Each row has a class, written after it.
392 132 160 -185 -229 45 -125 98 -70 8 -88 -104 -8 16 -215 353 100 138
 -148 -33 127 14 38 101 120 118 7 -12 20 -90 114 49 => biti
34 -165 -156 169 3 -7 65 -16 -20 326 121 117 -74 -45 39 86 -62 168 46 5
 -20 -140 173 -42 78 -26 -77 110 -78 20 268 -88 => Geba
261 -73 -45 162 16 125 -47 89 -246 282 -188 270 -70 -56 111 213 157 312
 123 -128 89 -159 283 111 -12 64 140 251 -311 212 406 -44 => leban
37 55 104 -283 -253 -242 36 -211 357 -188 334 -380 68 30 -441 82 -139
 -260 -377 51 -45 174 -372 -215 566 104 -228 -342 588 -575 -284 58 => Tudim
276 80 22 -49 -193 -78 -168 -145 -31 -179 -113 95 112 -59 32 -24 -2 65
 -267 73 101 91 -142 -35 190 40 -53 100 211 -122 -151 213 => Tudim
23 -122 -167 -106 -190 -79 -6 -481 157 -44 309 -171 162 19 -121 340 -290
 175 -120 382 -122 -158 -119 -107 -185 63 -387 -31 189 -280 -47 178 => leban
-27 -201 -142 200 121 -124 44 -24 47 208 -29 108 -41 -104 -17 -35 32 -3
 31 -200 -24 38 50 -118 348 8 127 41 103 12 210 -128 => Tudim
-242 261 -66 -323 -70 -159 272 16 -50 233 427 -287 1 209 -160 359 -309
 33 562 -162 -274 -204 -109 194 -113 301 -157 34 -181 -46 307 -267 => lutu
-66 299 128 -364 -235 -208 87 -83 173 -256 326 -319 98 145 -221 16 -121
 -216 -111 45 -83 95 -375 -9 162 65 -217 -173 364 -361 -248 112 => biti
-451 133 68 22 385 -299 336 -84 -1 124 -38 -15 -62 86 -89 -254 79 -335
 418 -893 -247 295 -333 41 680 357 518 -16 92 6 114 -512 => Riv
408 183 155 -142 -295 270 -65 680 -103 188 -8 10 -152 -5 -113 223 203
 277 -172 201 230 -155 286 96 -207 -226 -146 12 -257 108 281 94 => Vipa
-171 -488 -303 450 330 -176 62 -670 85 -31 -205 348 128 -157 317 -343
 -107 -14 -95 -170 -120 199 -175 -268 341 151 240 214 242 -30 -153 -54 => Vipa
-103 -202 -140 33 86 -270 -4 -739 144 -86 63 -85 173 5 -128 171 -213 -27
 -2 -219 -184 119 -308 -102 427 361 74 7 359 -289 -129 -56 => rego
-619 -135 -271 -18 173 -351 311 -448 289 64 552 -218 91 93 -55 -85 -445
 -272 263 -63 -404 1 -349 -184 209 169 -180 -70 267 -291 -55 -204 => fod
113 139 128 -368 -416 22 -101 -6 329 -322 370 -441 119 52 -292 195 -167
 -89 -477 612 15 -73 -218 -98 -308 -213 -551 -296 404 -468 -298 428 => Geba
264 -288 -94 199 17 20 -172 -259 -56 85 -219 242 2 -114 70 116 25 220
 -197 -38 98 3 106 -76 152 86 94 186 -18 -6 89 13 => Tudim
-181 -278 -167 116 105 -214 79 -685 240 -139 101 -1 142 -27 10 -42 -195
 -68 -102 -25 -180 129 -302 -205 273 191 -35 -26 396 -281 -237 18 => fod
-144 75 40 86 221 -114 24 -486 -65 -378 -348 243 171 2 325 -372 37 -139
 70 -338 -114 293 -457 -13 183 236 309 187 209 36 -351 40 => Vipa
-183 9 -224 59 94 -126 136 -203 -124 254 92 23 -2 64 90 132 -181 166 400
 -225 -172 -126 27 118 -23 234 46 196 -186 112 258 -225 => Voto
286 183 227 -141 -20 -74 -160 -41 -152 -209 -416 19 95 0 -123 99 238 -44
 -88 -401 121 252 -174 111 406 242 377 80 138 -12 -67 -7 => biti
-523 -209 -65 399 614 -259 325 -304 83 -53 -352 339 -19 -95 302 -735 167
 -406 158 -769 -206 437 -367 -194 659 245 617 114 234 59 -109 -309 => Voto
461 271 107 -312 -284 116 -133 509 -357 299 -113 -76 -116 140 -260 647
 100 363 239 -228 175 -226 320 371 -6 162 87 183 -407 173 522 -174 => fod
-194 -138 -224 98 47 -129 -3 -513 58 -162 107 157 154 34 257 -192 -257
 -12 17 126 -138 -20 -223 -63 -26 57 -127 170 200 -119 -219 136 => Geba
339 -8 32 116 9 154 -129 -51 -326 36 -420 384 3 -31 254 -31 169 245 -37
 -201 156 6 135 163 26 95 273 344 -258 198 59 44 => Geba
201 61 135 -115 -47 -41 54 133 -23 144 -25 -78 -82 4 -228 214 123 10 2
 -280 29 50 9 33 306 196 126 -51 15 -98 184 -156 => nev
-693 -124 -87 315 606 -313 482 -119 213 29 -67 294 -81 -120 306 -899 117
 -536 241 -646 -282 382 -375 -285 530 147 411 4 258 53 -53 -316 => biti
172 -409 -102 342 133 -91 -12 -351 145 96 -224 221 8 -233 13 -156 129 20
 -338 -122 70 167 33 -284 538 77 179 4 277 -142 -53 -12 => rego
-1 -128 -219 90 -9 72 12 -277 -81 271 97 110 5 12 109 326 -186 364 188
 46 -140 -212 87 64 -230 130 -104 240 -231 49 320 -45 => lutu
673 -26 200 99 -188 209 -386 213 -174 -37 -501 281 -4 -143 -44 175 361
 279 -433 -6 377 84 219 56 225 -55 221 142 -62 81 97 218 => rego
-37 2 38 116 71 -16 -63 -290 69 -339 -198 160 128 -67 219 -308 68 -109
 -189 -2 -21 183 -277 -110 79 -19 64 30 268 -67 -340 241 => Vipa
203 47 47 72 52 45 144 559 -281 502 -125 196 -199 -38 -10 29 238 134 197
 -405 97 -88 341 122 241 51 258 201 -387 240 516 -306 => lutu
-179 -387 -298 530 360 -119 232 -124 -2 299 -162 446 -48 -193 319 -486
 90 -15 53 -280 -63 90 105 -209 371 -18 275 211 21 152 171 -170 => nev
90 -342 -24 273 57 37 4 -25 251 56 -94 77 -75 -165 -103 -84 140 -34 -388
 13 65 130 38 -262 383 -134 25 -173 288 -189 -1 64 => Tudim
-117 -43 35 95 86 -22 105 -115 111 -6 59 61 -31 -4 69 -83 15 -62 30 -56
 -101 76 -172 -112 79 53 -18 -49 112 -83 27 -25 => lutu
-270 -432 -373 410 271 -27 18 -622 79 70 -67 390 35 -114 398 -257 -214
 156 2 58 -149 -28 -58 -198 -22 -12 -18 267 29 43 -68 13 => rego
-435 326 39 -291 72 -184 368 78 61 45 362 -212 -40 204 -67 -26 -167 -239
 485 -347 -314 -22 -326 98 91 260 -40 -61 -5 -115 110 -219 => lutu
-150 200 99 -71 150 -294 52 -175 27 -359 -222 81 141 -1 77 -445 112 -346
 -4 -426 -68 382 -472 -70 486 192 314 27 387 -92 -345 -18 => nev
74 -65 -17 58 38 -117 -48 -281 52 -61 -170 86 87 -65 -19 21 47 22 -90
 -193 -5 160 -189 -95 307 186 180 47 190 -80 8 -41 => Riv
-122 -259 -150 211 223 -237 99 -493 121 -46 -120 114 114 -111 62 -277
 -22 -119 -155 -271 -120 218 -228 -204 476 185 204 63 328 -179 -198 -49 => rego
106 -181 -96 13 -113 -124 -37 -484 166 -15 70 -88 108 0 -201 298 -152
 135 -195 21 -45 24 -151 -95 274 178 -75 -14 268 -298 -6 13 => fod
440 73 142 -60 -94 42 -270 -33 -228 -15 -374 110 37 17 -149 411 183 253
 -64 -320 148 74 24 176 313 249 285 175 -71 19 178 -15 => Tudim
260 241 218 -214 -287 110 47 408 125 -63 97 -141 -54 -36 -137 29 177 -7
 -266 274 137 -18 -18 -60 -118 -150 -226 -207 89 -123 16 207 => Riv
248 -233 -206 71 -330 47 -172 -161 241 -118 139 -31 106 -168 24 -94 -125
 149 -621 761 154 -96 101 -261 -203 -369 -488 -80 365 -243 -292 462 => Geba
102 -28 16 96 51 -12 -136 -298 -68 -115 -270 85 73 13 18 166 60 133 -15
 -227 7 128 -118 61 262 191 232 128 63 4 -45 3 => fod
-178 383 -25 -315 -115 24 319 561 -129 422 468 -235 -168 216 -115 383
 -153 131 617 -106 -183 -336 133 266 -328 90 -222 30 -454 145 584 -247 => biti
-202 -408 -146 339 219 -132 142 -528 316 -180 -14 174 71 -181 209 -505
 -40 -220 -366 61 -110 219 -265 -414 334 -40 -36 -89 501 -278 -411 140 => Vipa
423 112 82 -3 -112 161 -236 -6 -309 -67 -394 241 61 -1 139 208 170 331
 -25 -49 186 -28 105 213 -157 94 175 267 -242 203 94 145 => Voto
-325 -292 -278 394 371 -213 199 -377 36 167 -107 348 -4 -104 274 -392
 -41 -44 150 -415 -167 156 -136 -179 409 160 295 223 113 73 110 -232 => Vipa
501 -38 14 77 -222 405 -172 688 -322 479 -66 127 -255 10 23 566 116 534
 116 154 223 -382 658 261 -322 -171 -104 177 -623 309 558 -5 => lutu
526 260 182 -139 -274 222 -221 123 -264 -177 -318 203 55 12 97 168 171
 296 -179 106 219 -39 41 194 -208 19 -16 175 -170 75 -35 299 => nev
58 -355 -82 320 239 -220 -78 -606 89 -80 -377 216 104 -149 -4 -135 142
 -43 -226 -431 5 307 -165 -180 708 212 421 55 402 -144 -158 -92 => Riv
-282 -249 -49 348 408 -320 209 -516 199 -133 -260 143 89 -141 100 -476
 141 -314 -86 -565 -161 458 -424 -293 811 247 465 -6 537 -138 -230 -177 => Vipa
-71 488 177 -311 -102 83 374 749 -144 300 240 -78 -216 146 -7 41 59 -5
 470 -228 -88 -154 25 214 -190 73 -73 6 -398 161 438 -209 => lutu
458 -42 33 14 -342 194 -36 515 42 260 46 58 -138 -155 -132 77 179 235
 -419 398 284 -169 361 -107 -22 -330 -261 -56 -45 -55 253 169 => leban
416 -281 21 203 70 67 -95 281 -145 278 -383 230 -117 -179 -94 66 382 184
 -236 -245 249 58 369 -65 381 -31 338 104 -78 120 260 -120 => leban
674 265 288 -166 -324 285 -130 780 -291 244 -205 142 -173 -46 -104 249
 336 290 -182 -15 340 -113 365 193 36 -103 19 110 -359 167 321 85 => rego
-3 206 47 -322 -169 -62 -79 -458 6 -432 18 -133 203 196 -25 169 -188 46
 16 68 -76 50 -397 127 -157 238 -98 35 167 -197 -337 159 => fod
-219 -241 -211 133 89 -120 132 -482 193 -22 169 -80 106 -39 68 -40 -284
 -49 -19 122 -205 8 -173 -150 33 112 -145 -22 243 -197 -151 33 => Geba
104 -405 -288 458 153 148 25 36 -89 441 -166 482 -155 -212 303 -147 54
 323 -81 14 62 -150 367 -126 18 -167 22 279 -229 201 340 -25 => rego
385 220 222 -258 -256 94 -27 358 -103 150 -7 -179 -81 51 -326 408 155
 161 -73 -128 132 -52 109 156 141 119 27 -44 -136 -71 247 -60 => Tudim
-308 -79 -375 -26 7 -199 101 -556 -1 70 369 60 153 118 172 101 -480 143
 290 66 -289 -215 -187 -2 -160 220 -255 257 -22 -121 70 -27 => Vipa
224 -61 -190 -215 -384 -92 -272 -510 74 -140 231 -225 180 98 -218 520
 -349 296 -216 398 18 -218 -16 57 -111 70 -405 30 205 -326 -145 275 => rego
425 149 216 -207 -420 120 -38 482 127 85 179 -135 -123 -62 -280 104 173
 54 -482 317 256 -65 145 -111 120 -250 -303 -228 97 -233 28 176 => Riv
319 9 25 -45 -220 117 -120 -9 -2 -32 -2 36 36 -49 20 194 26 227 -237 295
 108 -81 70 -16 -174 -88 -197 43 -8 -57 -17 240 => biti
316 -117 95 307 88 146 -97 145 -128 137 -427 375 -80 -174 154 -97 340
 160 -166 -175 190 85 187 -21 192 -61 287 144 -114 182 190 -4 => Riv
-32 65 -183 -277 -230 -93 6 -237 21 22 395 -206 97 142 -86 311 -380 159
 109 217 -146 -218 -84 103 -257 111 -363 54 41 -180 -16 75 => Geba
519 -325 -37 175 -274 117 -146 287 163 228 -23 88 -133 -253 -172 86 167
 202 -635 391 302 -86 399 -249 191 -334 -254 -122 173 -176 122 229 => Tudim
766 -28 104 -86 -428 173 -318 434 -86 247 -130 -48 -79 -92 -400 522 268
 408 -450 222 403 -140 455 54 154 -204 -74 -32 -66 -20 298 112 => fod
-170 -6 3 211 205 41 206 13 31 122 -28 226 -78 -72 246 -245 77 -27 174
 -161 -122 45 -117 -93 43 52 74 63 -87 114 139 -100 => Tudim
-168 41 -122 69 85 92 240 400 -63 361 193 195 -202 8 217 -75 -21 96 328
 -27 -88 -244 204 23 -231 -88 -147 126 -360 202 405 -108 => biti
